Here is a tiny trained network, its code and every weight. The questions are about switching its units off for an input and a class, where a switched-off unit gives its printed mean instead of its output.

import numpy as np


def w(rows, s, z=0):
    codes = np.array(rows[::2]) - 128.0
    scale = np.full(codes.shape[1], s)
    scale[-1] = z or s
    return codes * scale


def f(y):
    return np.maximum(y, 0)


def log_softmax(a):
    a = a - a.max(-1, keepdims=True)
    return a - np.log(np.exp(a).sum(-1, keepdims=True))


def net(x, mask):
    res = np.array(x, float).reshape(1, 5) / 4 @ E
    y = f(res @ A[0][:, :-1].T + A[0][:, -1])
    res = res + np.where(mask, y, B[0][:, -1]) @ B[0][:, :-1]
    return log_softmax(res[-1] @ U[:, :-1].T + U[:, -1])


A, B = {}, {}
E = w([
[156,184,71,121,130,109,136],'x0',
[149,124,158,59,207,144,40],'x1',
[142,202,200,140,81,187,80],'x2',
[7,170,127,131,115,83,142],'x3',
[146,124,163,48,81,161,165],'x4',
],0.012)
A[0] = w([
[137,56,110,130,166,101,121,135],'neuron 0',
[122,66,85,128,214,85,137,253],'neuron 1',
[162,128,155,115,104,168,134,204],'neuron 2',
[145,214,110,146,128,156,85,229],'neuron 3',
[99,146,109,146,171,81,137,143],'neuron 4',
[96,123,137,143,154,129,165,143],'neuron 5',
[43,109,112,150,74,88,149,178],'neuron 6',
[121,143,163,60,193,116,49,165],'neuron 7',
[111,174,126,124,116,115,86,178],'neuron 8',
[96,140,87,108,142,173,117,161],'neuron 9',
[152,172,145,142,60,127,130,182],'neuron 10',
[148,124,146,159,115,103,155,140],'neuron 11',
[91,197,70,156,173,86,113,174],'neuron 12',
[143,133,157,137,36,128,123,218],'neuron 13',
[136,100,125,109,99,95,163,202],'neuron 14',
[97,146,90,145,163,99,118,195],'neuron 15',
[63,105,145,147,7,123,209,174],'neuron 16',
[148,170,100,132,104,77,61,127],'neuron 17',
[147,138,154,112,142,127,129,138],'neuron 18',
[103,124,167,130,69,104,166,173],'neuron 19',
[194,75,137,104,180,131,137,187],'neuron 20',
],0.012,0.0038)
B[0] = w([
[123,79,84,86,127,105,100,174],'neuron 0',
[157,6,54,100,86,87,121,210],'neuron 1',
[120,150,129,155,118,167,56,175],'neuron 2',
[181,152,171,191,165,145,128,186],'neuron 3',
[169,158,144,133,82,87,140,174],'neuron 4',
[126,124,125,123,83,121,143,157],'neuron 5',
[104,182,111,104,45,115,192,216],'neuron 6',
[38,98,207,127,155,76,81,203],'neuron 7',
[114,152,165,132,176,112,139,163],'neuron 8',
[107,122,136,157,126,109,114,146],'neuron 9',
[171,152,131,161,126,199,110,186],'neuron 10',
[123,184,122,87,117,118,127,156],'neuron 11',
[144,110,159,190,164,36,172,197],'neuron 12',
[168,194,130,86,140,189,139,192],'neuron 13',
[87,95,94,134,124,146,150,170],'neuron 14',
[157,158,115,136,112,57,149,178],'neuron 15',
[62,153,87,117,189,205,226,252],'neuron 16',
[165,137,143,127,190,91,137,158],'neuron 17',
[125,128,145,132,107,134,99,147],'neuron 18',
[74,133,112,157,144,174,170,189],'neuron 19',
[168,64,97,100,171,156,89,185],'neuron 20',
],0.018,0.017)
U = w([
[191,141,129,205,143,43,163,73],'0',
[189,175,146,139,91,231,68,14],'1',
[111,124,72,132,3,49,205,97],'2',
[156,24,68,83,133,126,88,233],'3',
[63,181,99,126,129,228,193,254],'4',
[32,129,210,119,142,160,48,59],'5',
],0.0071,0.00087)

Each question gives the input, the list of numbers given to net, and the class t.
The units are the neurons (one row each of A and B). Each row of codes is followed by its name. A weight is (code - 128) times the scale printed after its matrix; where a second scale follows, it is the last column's (A, B and U).
mask holds one flag per neuron, in row order. A switched-off neuron (its flag False) gives its mean, the last column of its row in B, instead of its output. The means were averaged over made-up inputs and are rounded, as every weight is.
A unit's drop is (log p(t) with every unit on - log p(t) with that unit switched off) / (log p(t) with every unit on - log p(t) with every unit switched off).
The circuit of an input: a set's keep is (log p(t) with only the set's units on - log p(t) with every unit switched off) / (log p(t) with every unit on - log p(t) with every unit switched off). Starting from the 12 units with the biggest drops (on a tie, the unit counted first), units are removed one at a time, each time the one whose removal leaves the highest keep (on an exact tie, the one counted first), for as long as the keep stays at least 0.8.
circuit, biggest first: the units of the circuit, biggest drop first
most important unit: the unit with the biggest drop
k most important neurons: the k neurons with the biggest drops, biggest first
drop when u is switched off: that unit's drop, to one decimal
input [8,4,-4,-3,-4], class 3: circuit, biggest first -> neuron 1
input [3,1,3,2,1], class 1: circuit, biggest first -> neuron 16; neuron 1
input [6,3,6,4,7], class 1: circuit, biggest first -> neuron 10; neuron 16
input [7,3,-6,0,-4], class 3: 2 most important neurons -> neuron 1; neuron 6
input [-3,7,0,-1,-3], class 3: 2 most important neurons -> neuron 1; neuron 20
input [3,2,0,-3,5], class 1: 2 most important neurons -> neuron 1; neuron 16
input [-7,0,-7,1,-4], class 2: 3 most important neurons -> neuron 6; neuron 4; neuron 15
input [0,-2,2,5,-6], class 0: 2 most important neurons -> neuron 12; neuron 1
input [-6,-5,-7,-5,-7], class 3: 3 most important neurons -> neuron 1; neuron 20; neuron 0
input [4,7,-6,8,0], class 2: 2 most important neurons -> neuron 1; neuron 3
input [6,7,-5,7,3], class 2: 2 most important neurons -> neuron 1; neuron 3
input [-4,2,5,-1,4], class 1: drop when neuron 6 is switched off -> -0.1
input [-1,6,4,-4,6], class 5: drop when neuron 7 is switched off -> 0.9
input [-7,5,2,-2,7], class 5: most important unit -> neuron 7
input [-2,7,2,-5,2], class 5: drop when neuron 7 is switched off -> 0.5
